Below is a small trained network, with its code and all its weights. Each question gives an input and a class and asks what happens when units are switched off, that is, made to give their printed mean instead of their output.

import numpy as np


def w(rows, s, z=0):
    codes = np.array(rows[::2]) - 128.0
    scale = np.full(codes.shape[1], s)
    scale[-1] = z or s
    return codes * scale


def f(y):
    return np.maximum(y, 0)


def log_softmax(a):
    a = a - a.max(-1, keepdims=True)
    return a - np.log(np.exp(a).sum(-1, keepdims=True))


def net(x, mask):
    res = np.array(x, float).reshape(1, 3) / 4 @ E
    y = f(res @ A[0][:, :-1].T + A[0][:, -1])
    res = res + np.where(mask, y, B[0][:, -1]) @ B[0][:, :-1]
    return log_softmax(res[-1] @ U[:, :-1].T + U[:, -1])


A, B = {}, {}
E = w([
[62,27,159,75,41,155,120,99,130],'x0',
[37,96,86,172,187,176,92,147,112],'x1',
[132,150,103,96,112,167,5,110,126],'x2',
],0.017)
A[0] = w([
[237,179,177,144,158,58,152,127,148,242],'n1',
[207,225,137,150,164,71,150,202,149,186],'n2',
[114,150,127,209,234,130,160,231,61,253],'n3',
[51,99,109,194,122,100,104,155,93,217],'n4',
[153,193,140,194,177,88,207,160,142,118],'n5',
[48,147,99,192,194,168,144,156,136,191],'n6',
[132,58,159,139,98,61,251,184,176,221],'n7',
[101,51,124,166,189,185,113,175,139,195],'n8',
[88,95,116,32,72,154,42,55,197,231],'n9',
[125,73,92,154,127,66,107,107,68,48],'n10',
[105,89,180,83,74,116,113,94,95,143],'n11',
[105,25,161,91,79,173,106,75,150,248],'n12',
[155,124,148,151,147,122,112,82,136,87],'n13',
[126,83,127,178,122,182,37,125,140,205],'n14',
],0.011,0.0043)
B[0] = w([
[138,46,187,175,152,31,100,67,173,246],'n1',
[143,121,131,175,147,59,131,94,174,250],'n2',
[172,118,137,177,175,179,147,84,141,247],'n3',
[151,125,76,170,159,177,127,175,90,193],'n4',
[91,153,133,227,115,115,173,111,166,233],'n5',
[162,175,140,173,168,162,139,155,103,215],'n6',
[127,54,152,153,146,173,254,141,150,237],'n7',
[153,173,117,147,139,184,94,156,83,201],'n8',
[145,138,102,87,27,75,60,178,71,239],'n9',
[143,134,123,132,148,137,129,149,137,138],'n10',
[131,106,148,50,72,190,138,173,122,193],'n11',
[102,131,83,69,77,171,145,149,95,236],'n12',
[171,145,135,147,107,122,130,154,152,137],'n13',
[143,169,118,156,178,119,39,120,60,194],'n14',
],0.012,0.022)
U = w([
[126,181,103,161,214,201,102,168,74,89],'0',
[60,204,89,6,87,113,49,163,69,5],'1',
[86,95,222,45,146,153,231,130,152,192],'2',
[64,103,83,36,78,190,176,193,104,107],'3',
[177,136,189,78,108,51,1,128,143,199],'4',
[91,149,149,185,169,64,170,59,219,150],'5',
],0.0096,0.0015)

Each question gives the input, the list of numbers given to net, and the class t.
The units are the neurons (one row each of A and B). Each row of codes is followed by its name. A weight is (code - 128) times the scale printed after its matrix; where a second scale follows, it is the last column's (A, B and U).
mask holds one flag per neuron, in row order. A switched-off neuron (its flag False) gives its mean, the last column of its row in B, instead of its output. The means were averaged over made-up inputs and are rounded, as every weight is.
A unit's drop is (log p(t) with every unit on - log p(t) with that unit switched off) / (log p(t) with every unit on - log p(t) with every unit switched off).
The circuit of an input: a set's keep is (log p(t) with only the set's units on - log p(t) with every unit switched off) / (log p(t) with every unit on - log p(t) with every unit switched off). Starting from the 12 units with the biggest drops (on a tie, the unit counted first), units are removed one at a time, each time the one whose removal leaves the highest keep (on an exact tie, the one counted first), for as long as the keep stays at least 0.8.
circuit, biggest first: the units of the circuit, biggest drop first
most important unit: the unit with the biggest drop
top k neurons: the k neurons with the biggest drops, biggest first
drop when u is switched off: that unit's drop, to one decimal
input [-6,1,8], class 4: circuit, biggest first -> (n7, n4)
input [6,0,0], class 3: most important unit -> n11
input [4,1,-7], class 2: top 2 neurons -> (n7, n9)
input [-1,-3,2], class 4: top 2 neurons -> (n7, n5)
input [6,-6,2], class 3: top 2 neurons -> (n11, n14)
input [2,-6,-8], class 2: top 4 neurons -> (n7, n14, n3, n11)
input [7,-2,-7], class 3: top 2 neurons -> (n12, n1)
input [6,3,-8], class 3: top 2 neurons -> (n1, n12)
input [1,0,-3], class 2: top 2 neurons -> (n2, n9)
input [0,-3,6], class 1: top 2 neurons -> (n1, n2)
input [6,-3,0], class 3: drop when n6 is switched off -> 0.0
input [8,1,-8], class 3: drop when n12 is switched off -> 0.1
input [2,-1,1], class 1: drop when n7 is switched off -> 0.3
input [-7,4,1], class 5: circuit, biggest first -> (n2)
